[[ -15  -13   10   23   15]
 [  -1   -1    1   82   68]
 [-100  -85   62   -2   -1]]
->
[-15  -1  62]

[[-17  -2]
 [-88 -69]
 [ 42 -41]
 [ 21 -40]]
->
[-17 -69]

[[ -7  -5]
 [ 88 -65]]
->
[ -7 -65]

[[-98   9]
 [ 50  58]
 [-36 -63]]
->
[-98  58]

[[ 22  35   7]
 [ -7  86 -20]]
->
[22 86]

[[-14  -1 -51   2]
 [-47 -14 -87   4]]
->
[-14 -14]

[[ 35  25]
 [ 77 -35]
 [ 34  24]
 [-40 -28]
 [ 95 -42]]
->
[ 35 -35]

[[ -9 -73]
 [ 55   9]
 [ -8 -55]
 [ 50   8]
 [-16 -12]]
->
[-9  9]
---
[[-11   3   2 -15  40 -17 -11]
 [  7   1   1  -5 -29   9  27]
 [ 43 -17  -7  -6 -39   7  52]
 [ 11   2  -2  -4 -57  20  46]
 [ 13  -1 -39  -1   7   9  26]
 [  4   3 -36  15 -12  21  12]
 [-31  13  74 -40  -9 -25   0]
 [ 10 -11 -10  44  -2  10 -45]
 [ -1   4 -18 -10  14   0  16]]
->
[[ 16   0  14 -10 -18   4  -1]
 [-45  10  -2  44 -10 -11  10]
 [  0 -25  -9 -40  74  13 -31]
 [ 12  21 -12  15 -36   3   4]
 [ 26   9   7  -1 -39  -1  13]
 [ 46  20 -57  -4  -2   2  11]
 [ 52   7 -39  -6  -7 -17  43]
 [ 27   9 -29  -5   1   1   7]
 [-11 -17  40 -15   2   3 -11]]

[[ -1   2  -2  -3   7  26]
 [-81  -1   2   0   9  12]
 [  1  -1   0 -15  -1 -22]
 [  2  -1   3  36  27  11]
 [ -2   0  -2 -10  -6   0]]
->
[[  0  -6 -10  -2   0  -2]
 [ 11  27  36   3  -1   2]
 [-22  -1 -15   0  -1   1]
 [ 12   9   0   2  -1 -81]
 [ 26   7  -3  -2   2  -1]]

[[  2  81]
 [-17  63]
 [ -3 -54]
 [-32  57]
 [-40 -67]]
->
[[-67 -40]
 [ 57 -32]
 [-54  -3]
 [ 63 -17]
 [ 81   2]]

[[-37 -35 -16 -26 -14 -60 -22  -6 -11 -47 -58]
 [ 65  61  51  66  35 -11  36   1  48 -12 100]
 [-49 -15 -49 -68  10   3   9   8  21 -26 -46]
 [  5  24   8  21 -19 -27  -4  26  52  -5  12]
 [-26  44 -35 -74  35  39  37  35  -9 -38  -4]
 [-18  20 -14   2  46  46 -10 -32 -48  37  31]
 [  4 -41   7  22 -65 -61 -20  41  -8 -50 -28]]
->
[[-28 -50  -8  41 -20 -61 -65  22   7 -41   4]
 [ 31  37 -48 -32 -10  46  46   2 -14  20 -18]
 [ -4 -38  -9  35  37  39  35 -74 -35  44 -26]
 [ 12  -5  52  26  -4 -27 -19  21   8  24   5]
 [-46 -26  21   8   9   3  10 -68 -49 -15 -49]
 [100 -12  48   1  36 -11  35  66  51  61  65]
 [-58 -47 -11  -6 -22 -60 -14 -26 -16 -35 -37]]

[[  6  18   3 -29 -19  44  -8  29  21 -25 -31  15  -1 -25  49]
 [ 74 -33 -29 -13 -66  18 -35  36 -39 -14 -14  34  -1 -12   7]
 [ 44  25 -45  -6  -9   4 -51  39  29 -75 -41 -11   1 -70  10]
 [  1 -35  30 -16 -25  31  22   0 -38  33  19  44   0  32  22]]
->
[[ 22  32   0  44  19  33 -38   0  22  31 -25 -16  30 -35   1]
 [ 10 -70   1 -11 -41 -75  29  39 -51   4  -9  -6 -45  25  44]
 [  7 -12  -1  34 -14 -14 -39  36 -35  18 -66 -13 -29 -33  74]
 [ 49 -25  -1  15 -31 -25  21  29  -8  44 -19 -29   3  18   6]]

[[-44   3  80 -52  47]
 [ 76  10 -38  33  65]
 [ -6 -69  75  50 -87]
 [-20 -76 -71  22  17]
 [-34 -62   0  59  43]]
->
[[ 43  59   0 -62 -34]
 [ 17  22 -71 -76 -20]
 [-87  50  75 -69  -6]
 [ 65  33 -38  10  76]
 [ 47 -52  80   3 -44]]
